Each row has a class, written after it.
[ 39 -17  11   0  26  18  13   3  32  -6 -49   9 -45   2 -34  20  18  21
 -10  -8  -5 -28   7  -6  28 -15  22  11   8 -17   4  33  -5 -14  20 -39
 -14]
E
[-66  34  -8 -10  -1 -19 -37  23  -1   6  49 -41 -11 -18   6   4   9 -32
 -29   1 -26 -16  16   8  -7 -61  75  19   0  19  21 -24 -24 -24 -33  36
  17]
T
[-25 -20  19  13  18 -32 -58 -32 -30  22  16  27 -29 -27 -30   7 -20  -2
  -8 -13 -21 -32  -1 -42  14  55  15  38 -20  46  -6 -46  50 -34   3  35
   7]
K
[-16  -2  17 -21 -25 -23   9 -20  55 -17 -56  -1 -31 -30  10  23 -47  48
  -5 -27 -15   3 -13   1  45  29   5 -13  39  57  -7 -13 -42  14  29 -42
 -18]
J
[ -2 -34  14  17  -5 -12 -55   2 -40 -10  -3  -8 -18   4  35  -8  23 -12
 -56  -5  42  30  -3  22 -24  -3   0  -1   9 -32  34  -1 -23  12  -5  -5
   6]
E
[ 11  -3 -17 -21 -37 -15 -45  30 -17   4   2 -43 -28   1   4   1 -22 -21
  -7   4  24  25 -28 -40 -19   3 -50 -16  69  82  52 -25   5  39 -58 -17
 -65]
K
[-13  25  36  -9   5 -21   7 -40  22  11 -50  -1  28  -2  -1 -34 -33  10
  15  19 -45 -51 -36   9  -9  13   5  12  -3  20   5  21 -10  46  32 -15
   8]
P
[-30 -55  -5  36  -9 -14 -16  40  -6   5 -25 -21 -29  45 -13  18  15 -37
 -32 -19 -25   4  29  34   8 -17  13  21  -1 -60 -23 -40 -51 -45 -13  16
  18]
E
[ 16 -25  33   2  14 -35 -28  24  35  -2 -25 -26 -62 -45  -2 -22  24 -11
  12  19  13 -16 -25 -10 -27 -26 -27  41  48  78  60  10 -12  18   6 -61
  -8]
K
[ 21  42  11 -32  31  42  -4  47 -37  22  17  29 -11  -4  19   8  47  30
  36  -5 -23  -2  24  39  12 -35 -13  28  35 -29 -28 -62 -12 -20  12  44
  21]
E
[ 72  11  35 -15 -16  14 -24 -23  27 -13 -10  26  28 -16   3 -23  17 -62
   1 -38 -24  -9  23 -23   8  38 -12 -11   6  -6  37  -2 -33  10  38  14
 -12]
K
[ -15   17   -1    2    8   -5   14   24   45   -6  -48   -8  -33 -110
   48  -15   79   62   31  -11  -16   25  -29   -7  -20    5   44   29
   17  -39   -2   53    2  -17   41  -26   17]
E
[-61   0  25   1 -16 -21 -35 -15   3 -28  29  -6  -7 -12   6  10 -14 -21
 -30 -30  -2 -15   3 -59  16  64   8   1  -7   0   1 -43  41 -54  -5  40
   2]
P
[-16  29  32 -24   6  -2 -37   6   5  -8 -34  28  -4 -20  31   0 -16  64
  15 -11 -21 -32 -10  21  -6  16  22  32  17  44  -8 -10 -14   7  12  39
  30]
J
[ 53 -24 -21  11  12  22 -23 -24  29  12  23  14 -23 -21   5  -5  37  18
 -28 -11  24  -6   9   9  28 -16   4  12 -25  -4  29  22 -16  -2 -14  33
 -22]
W
[-19   8  15 -12  42 -13  19  37 -12  13 -39 -31 -49 -35   9 -42  45  21
  22  18  22  -5 -20   9 -32 -20  66  60   9   7  25  17 -50 -37  15 -11
  21]
A
[ 42 -29  30   7  31 -20   9 -22 -20 -20 -69   0  10  17 -55  11 -56  26
  -7  -7 -11  -3  -2  14  13  41  16 -44 -18 -33  21  51 -65   5  29  -1
 -38]
K
[-33 -10   2  30 -19  19  27  -2 -12  32   7  13   7 -26  -9  27  36 -62
  -3 -14 -12  -3   7 -30 -14  -3 -22  45 -36 -26 -23 -24  37 -19  11  73
  26]
D
[ 11  24 -21 -20  14 -41 -13  31 -32  26  41  -5 -13   6  19 -15  39  10
  36  -6  33  27  65  35  69   0  43   5  19 -10  11 -68 -28  -9 -17 -66
 -11]
E
[ 27  51  56 -21  43  51 -41 -14  18   4 -77  21  41  -9 -16  -1 -17  28
   4 -37 -35 -40 -29  -7   3  56 -10 -38  48  29   9  26 -45  34  37   4
  -3]
W
[-48  51 -21 -27  21   8 -24  44  20  -1   2  -4 -62 -16  33 -25  62 -11
  29  -8 -47 -22  22  16  -8 -48  42  56  40  10  -4 -31 -25 -23   6 -37
  69]
P
[ 22 -28   7 -15  36  21 -48 -45  10  -3 -12  59  28  31 -62  24 -17 -14
   6 -37  -5 -46  16  10   0  32   0   8  -8  -1 -45  30 -54 -33   9  97
   0]
E
[-47 -29 -25  16 -22 -26 -11 -40   5  14 -25  -6  22  50 -36  -4  -5 -27
 -43 -26   0   0  -7  -2  -5  54  -5  15  -5  26 -13 -13 -26 -13 -15  19
   7]
W
[-57  -7   0  18  18 -43  58 -28  -6   5  30  21   5  52 -26   4  11 -25
 -10   7 -14 -17   0   8  18 -10  -4  11 -26  24  -9 -22  46   1 -10 -20
  19]
J
[ 45  -6  -8  28 -20 -17 -25 -17 -16  -2 -26  -2  31  -8 -14 -41 -14 -38
 -12  14 -20  14 -37 -17 -33  15 -10 -20   0  10  40  16  22 -15  10 -15
 -10]
T
[-41 -42  11 -26   8 -42 -43 -23  21  25 -21 -19 -12  19 -10   2  10  30
 -18 -15  -4 -34  27  30  28  29  51  32  14  31  -2 -18 -48  31   3 -45
  -4]
R
[-19 -16  22  -4  -8  -8 -13  11  69 -17 -20  27 -32 -24   9 -25  -6   3
  35 -36  -3 -12  -9 -25   2  81  -8 -23  41  45  13  -5 -36  -8   0  -8
  -8]
D
[-18   0   0 -24 -22 -14 -16  22  -6  -9 -36  -8 -28  32  33 -12 -20  41
  11  37  10  14 -37  -4 -51 -37 -13  25  13  29 -35   4 -19  -4 -33  22
   0]
E
[  7   4   0  14 -15   8  23  -1  12  21 -19  16 -11 -24 -11  15  -9 -43
 -27  11  26   0 -27  -7   1 -22   3  -8  19  53  19   3  14  13 -13 -35
 -14]
J
[-11 -36   2  29 -17  -5  49 -56  71   8   2 -17  -7 -94  -9 -26  -8 -31
   0 -24  -1 -33 -34  11   5  25 -22  33 -16   2  27  40 -20  40  46  29
  -2]
A
[  6  -4 -30  23 -69 -21  -9 -19  34 -56   8 -34  38  33  27 -30  -3 -29
 -44 -11 -25  10 -14 -33  -3  15   7 -27  11  -4  37  27  54   2  -7 -30
 -14]
E
[ 18 -13  32 -10  27  51 -17  13  28   1 -56  -1  -9 -10  18  43  42  11
 -14 -10  18   4 -14   1  -1 -28   3  -4  14   3 -15  36 -51 -46  14  14
 -12]
J
[-40  51  17 -23  42   2  -3  -7  36 -13 -22   0  -1   5   0   2   4   9
  51  -8 -27 -34  16 -17  -2 -36  -2  40  -6  32 -10  10 -22   8  -5  36
  30]
J
[-13   0  15  -9 -29   3   8   5  37 -13 -48 -11  26  40  -3 -19   0 -21
 -18  -1 -47  -8 -54 -27 -34  14  10 -29  47  58   9  18 -12 -34  15  -9
 -15]
D
[ 54 -38  25  -7  -4 -42  -2 -18   9   0 -72  13  13  55  18  11  22  11
   9  13 -20  44  15  -5   4 -25 -33 -29 -12 -18 -23   9 -36  26   2 -46
 -43]
K
[  67   11  -14   12  -22   23   21   23   -4   26   -4   -1    7  -31
    0  -15   21   -5   23   -1   29    9   21   36   61   42  -13   -2
   38   -5   15  -47   20  -29   35 -101   -7]
E
[  5 -12   6  32 -18  26  16 -20  72  11 -80  -2  16 -30  19 -11   9 -38
  -3 -17 -31 -21 -44  34 -17  -8 -49 -10  78  45   0  22 -37  57  34 -51
  15]
A
[ -7  14  -5   5   4   6  35 -20  30  23  24 -12 -15 -32   7 -20  50 -28
   9  30  43 -17 -10 -10   4 -32 -19  56  27  79  45 -15  57  16   4 -56
  12]
J
[ 33 -40  -2  40  15  13  -5  25  -6 -15 -32   3   9  16  -3  14  -4  -4
  24  -8 -44  -2  -6  25  -7   5 -44 -39  -4 -48  -8  44 -12  27  -2  -1
  -6]
K
[ 10  30  38  14  10 -13   6  17 -74  27 -33 -12  -8 -59   7 -12 -39  16
   5  -2  35  -3 -31 -13  20  74  14  -4 -16  -6  35 -12   7  14  23 -36
  -4]
R
[-18 -12  11  40   2 -17  17 -28  44 -49 -38 -25   3 -64 -14 -48   6   1
   0 -11  -1 -10 -27   8 -43  36 -18  37  10 -33  56  55  -4   1  59  10
  39]
E
[-26  -1 -10  -2 -28 -45  12  15  68  -7  32  -1 -29 -39  16 -12  64 -11
 -14   7  20  10  31   0   7 -47  45  49  27  24  13 -43  12 -50 -17  -9
   5]
E
[-11 -24  -3 -12 -21 -39  16 -22 -44 -15   3 -35  35  -3  17   5 -26  61
   0  34  54  13 -39 -21 -28  25  13  28 -21  26  -9  35  13 -10  -5  64
 -25]
R
[ 34 -36  63  29  58  15 -36  11 -21  -9 -20 -19   3 -20 -63  14 -35 -29
  -1  14  46 -27   1  37  -4  13 -63 -27  39  13  55   8 -23  12  34 -58
   1]
T
[  31   -3  -24   -5   28    2  -61  -27 -114    7   -9   16   20    0
   -2   36  -51   67   15   13   34   24    5  -21   10   20   -1   -3
   -3    9  -26  -10   31   12   -8   42  -13]
R
[-13  21  27  -3  19  26  23 -21  -2 -17  25   6  56 -25   7 -18  35 -37
  22 -33  20 -17  -5   2   6  77 -20 -14  11  -3  -2  16  25 -12  58 -37
  33]
A
[-38 -10 -15  10  28 -22 -14 -33 -43 -11  27  -8  17   9 -45  39 -22  38
   0 -23   8 -15  20 -33  42  58  14  16 -66 -13 -34  21  56 -12   4  19
  11]
W
[-54 -10   5 -24 -45  -7 -32 -13  23  18 -12 -11  -6  21 -16   4 -20 -41
 -43 -29 -11 -36 -26 -15  -9  39 -32   6   5  57 -12 -11  35  39 -21 -44
  -9]
A
[ 53 -14  39 -10  30  23  18  16 -21 -13  14   7  -6 -14   5   3   1  43
   8  61  50 -22  -1  26  -4 -47  23  20   4  24  27  29  45  29  25 -44
   8]
J
[ 49 -34  -2  18 -22   1  56  26  45  -3 -46 -29 -32 -32 -14 -13  42  38
 -30 -14   0   8   9  30  32  22  12  13  17 -47  59  11 -16  26  34 -61
 -20]
W
[  48    4   36  -31   -2   16  -19    5   22    1 -100   50   27    2
  -17   44   -5   31   15  -27    3   14    3  -29   15   51   29  -47
   33   28  -43   16  -54  -58   28   -4  -39]
D
[-14  -1   1 -17  21   6  42 -28  -3   3 -52  38 -15 -11 -22  30   8  67
   8 -28  42 -18   5   5  -5  56 -10  38 -22 -23 -20  30 -40   3  -4  83
   2]
R
[  4   0 -19 -37  13   0 -57 -46  44   1 -43 -11  20  29 -13 -11  -2  19
  13  -2 -25   5  37  17   4 -20  41   1  30  25 -12  -8 -98 -30   3  16
 -10]
T
[-91 -16  15 -42  -6 -34   7  -4  -3  45  -4 -14 -20  -3 -27   0   3  45
 -25  -6  -3 -11 -11  16 -12  41  45  53 -13  17 -30 -37 -38  13  -7  40
   3]
W
[ 43   2  40  -2 -15  -1  -7  28  40 -18 -73   2  31  29  16 -28 -19 -26
  29  -8 -91  -2 -38  -8 -16  24 -17 -69  32   3  -9  28 -38  21  25 -64
 -20]
K
[ 13 -33  11 -27  21 -32 -18  18 -72 -17  24 -48  22  38  29  33 -38  82
  13  41  46  52   3  19  17 -45  27 -56 -16 -11   0  28 -54   7 -23  37
 -71]
D
[-70  37   3 -13   8 -13 -19  67  32 -10  49 -17 -67  37  19 -11  28 -42
   4 -60 -47 -29  40   8  48  27  15 -10  23  15  24 -75 -52 -48 -52 -13
  13]
K
[-39 -10  25  -9   9 -15 -67  20 -22 -25  59 -38 -12  27  42 -51  18  10
  -7  10   6 -16  -3  32 -16  42 -13   5  35  44  51 -38  13 -10  -4 -46
  27]
K
[-30 -10  35  25 -10  14  -4 -11   0  -8  37 -13 -29 -62  26 -33 -44  -7
 -52  -1  23 -13 -26  37  17  40   1 -38 -11 -13  44 -20  27  22  24 -60
  13]
A
[ -2 -45   0  24   5 -29  -3 -27 -30 -18  10 -14  45  -6 -29   0  -1 -50
 -23 -22  27  23 -12 -10  -1  38  -9 -28  44  18  24  -3   2 -12  24  -4
 -20]
A
[ 85  19  23   6  -9  59   6  13 -29   6  10  40   7 -77  46  -9  34  16
  26  21  37   3 -18  -6   0  52 -12   3  45  31  12 -12  71 -15  52 -43
  18]
K
[-67  15   3  -4  13 -20   4 -51  -9  34 -13  25 -41   5 -57 -16 -35  -7
 -36  -3 -40 -29 -16 -19   0  44  15  11 -11  38  13 -49  37   8  -7 -19
   5]
K
[ -3  12  -5   0 -24   0 -46   6 -11  -4   0  18   6  22  17   8 -31   6
   7 -12 -18 -36  11 -25   3  19 -14  27 -59  -2 -36  -7  34 -10 -38  54
  17]
R
[-23  29  15 -47  24 -26  -1 -33 -33  17 -31  11  10  -7 -22  31 -38  18
  34  -3 -22  -2  -4 -61   8   2  25  12  24  50 -47 -19  -7  42  18  12
 -12]
R
[-16  52   4   1  13   7  19 -46 -50  39 -84  23  30  31 -14  -5 -53  -4
  -6  17 -20 -18 -37   1 -23  -9  -9 -13 -44   2 -29  30  13  69  -8 -22
   9]
A
[-10 -41 -11  21  33   3 -33 -21 -29  -2 -19   3 -32   4 -43  41 -21  26
  -4 -30  10 -22  14 -38  26  73  21   3 -61 -32 -12  42   9 -33 -21  44
 -22]
K
[ 17  -4 -26   5  20  -1  22  26 -11  13  -8 -20 -29   8 -26 -13  34   1
  23  27   3 -13  16  17  -7 -29  27  56   6  16  19  -3 -15 -48  -9   1
   9]
K
[-61 -48   1  46 -13  -4 -29  -3 -24  -5  31  -8 -10 -23  28   0  -7 -26
 -11 -20  11  -4  -1   0  -1  58  17  42 -29  -9 -17 -31  11 -49   8  60
  54]
J
[ 26 -15   8   0  21   2 -29 -48 -58 -13   6 -12  43 -39  10  -6  16  55
  26  24  35  29   1 -51 -23  48   8  19 -53 -47   3  37  62 -21  31  55
  -8]
T
[-27 -27  22 -30 -15 -68 -14 -14   1   9 -49 -17 -13  22 -68  -5 -59 -17
 -16 -15  -1  11 -29 -28  -4  40 -35  -2   1  53  28 -24 -27  14 -11 -16
 -56]
J
